Below is a small trained network, with its code and all its weights. Each question gives an input and a class and asks what happens when units are switched off, that is, made to give their printed mean instead of their output.

import numpy as np


def w(rows, s, z=0):
    codes = np.array(rows[::2]) - 128.0
    scale = np.full(codes.shape[1], s)
    scale[-1] = z or s
    return codes * scale


def f(y):
    return np.maximum(y, 0)


def log_softmax(a):
    a = a - a.max(-1, keepdims=True)
    return a - np.log(np.exp(a).sum(-1, keepdims=True))


def net(x, mask):
    res = np.array(x, float).reshape(1, 8) / 4 @ E
    y = f(res @ A[0][:, :-1].T + A[0][:, -1])
    res = res + np.where(mask, y, B[0][:, -1]) @ B[0][:, :-1]
    return log_softmax(res[-1] @ U[:, :-1].T + U[:, -1])


A, B = {}, {}
E = w([
[125,127,146,116,131,125],'x0',
[129,129,134,126,128,126],'x1',
[135,135,96,135,132,125],'x2',
[137,37,86,48,110,169],'x3',
[132,128,128,126,127,126],'x4',
[127,123,147,126,126,130],'x5',
[78,155,106,114,8,87],'x6',
[83,199,102,109,130,218],'x7',
],0.014)
A[0] = w([
[220,46,119,97,167,126,169],'N0',
[135,129,135,126,129,97,79],'N1',
[156,103,140,133,83,62,120],'N2',
[130,153,160,222,142,94,136],'N3',
[186,66,120,126,162,139,152],'N4',
[169,154,140,124,108,78,1],'N5',
[140,138,132,124,179,137,122],'N6',
[169,55,136,119,177,150,151],'N7',
[34,230,135,130,102,125,106],'N8',
[88,82,145,184,203,161,19],'N9',
[180,119,133,142,99,70,201],'N10',
[178,160,134,98,104,224,236],'N11',
[180,148,147,131,230,184,156],'N12',
[156,94,135,150,115,9,99],'N13',
[126,103,115,109,87,174,219],'N14',
[191,160,153,124,137,156,30],'N15',
[159,144,110,96,25,97,142],'N16',
[68,46,72,71,95,163,35],'N17',
],0.014,0.0079)
B[0] = w([
[246,144,93,134,63,68,252],'N0',
[108,124,126,199,127,117,142],'N1',
[99,55,167,128,163,160,206],'N2',
[44,55,153,78,180,188,219],'N3',
[238,149,174,175,50,104,213],'N4',
[96,144,65,213,17,106,148],'N5',
[83,122,138,105,146,199,167],'N6',
[201,195,172,145,130,71,220],'N7',
[165,241,149,103,14,16,234],'N8',
[104,135,63,192,64,112,170],'N9',
[154,75,121,71,213,229,220],'N10',
[50,123,99,171,70,134,204],'N11',
[40,28,82,72,228,255,232],'N12',
[77,110,106,145,149,250,240],'N13',
[185,42,217,34,209,149,203],'N14',
[102,84,47,194,63,145,141],'N15',
[91,125,84,163,145,189,231],'N16',
[56,122,92,167,189,219,212],'N17',
],0.0068,0.016)
U = w([
[103,65,119,73,227,181,185],'0',
[2,96,94,157,143,174,163],'1',
[225,150,127,130,73,13,2],'2',
],0.0085,0.00089)

Each question gives the input, the list of numbers given to net, and the class t.
The units are the neurons (one row each of A and B). Each row of codes is followed by its name. A weight is (code - 128) times the scale printed after its matrix; where a second scale follows, it is the last column's (A, B and U).
mask holds one flag per neuron, in row order. A switched-off neuron (its flag False) gives its mean, the last column of its row in B, instead of its output. The means were averaged over made-up inputs and are rounded, as every weight is.
A unit's drop is (log p(t) with every unit on - log p(t) with that unit switched off) / (log p(t) with every unit on - log p(t) with every unit switched off).
The circuit of an input: a set's keep is (log p(t) with only the set's units on - log p(t) with every unit switched off) / (log p(t) with every unit on - log p(t) with every unit switched off). Starting from the 12 units with the biggest drops (on a tie, the unit counted first), units are removed one at a time, each time the one whose removal leaves the highest keep (on an exact tie, the one counted first), for as long as the keep stays at least 0.8.
circuit, biggest first: the units of the circuit, biggest drop first
most important unit: the unit with the biggest drop
k most important neurons: the k neurons with the biggest drops, biggest first
drop of u: that unit's drop, to one decimal
input [3,7,7,-4,-6,1,5,2], class 2: most important unit => N8
input [-3,2,-8,-5,-4,-6,-8,2], class 1: 2 most important neurons => N9, N14
input [-6,8,3,6,-5,8,-8,0], class 2: circuit, biggest first => N0, N4
input [8,7,-7,5,2,-1,1,6], class 1: 3 most important neurons => N11, N10, N17
input [-3,1,-6,2,-5,8,-7,-5], class 2: 2 most important neurons => N0, N4
input [1,6,-7,0,2,-8,-2,5], class 1: 2 most important neurons => N11, N10
input [6,-5,0,-5,8,-1,-7,2], class 1: 4 most important neurons => N9, N14, N10, N15
input [-7,-4,-8,-4,-3,-5,-4,2], class 1: 2 most important neurons => N14, N10
input [0,1,-4,1,-6,0,0,-1], class 2: 4 most important neurons => N12, N3, N13, N17
input [6,-6,2,7,5,-6,-1,0], class 2: 2 most important neurons => N0, N12
input [1,5,7,6,-2,2,8,-2], class 0: 2 most important neurons => N14, N11
input [2,0,-8,-4,4,1,8,5], class 2: drop of N8 => 0.6
input [-8,-8,7,2,4,-1,0,-1], class 2: drop of N12 => 0.5
input [3,4,-2,-4,7,-8,8,8], class 2: drop of N4 => 0.0
input [7,4,8,-8,2,-5,-8,7], class 1: drop of N9 => 0.1
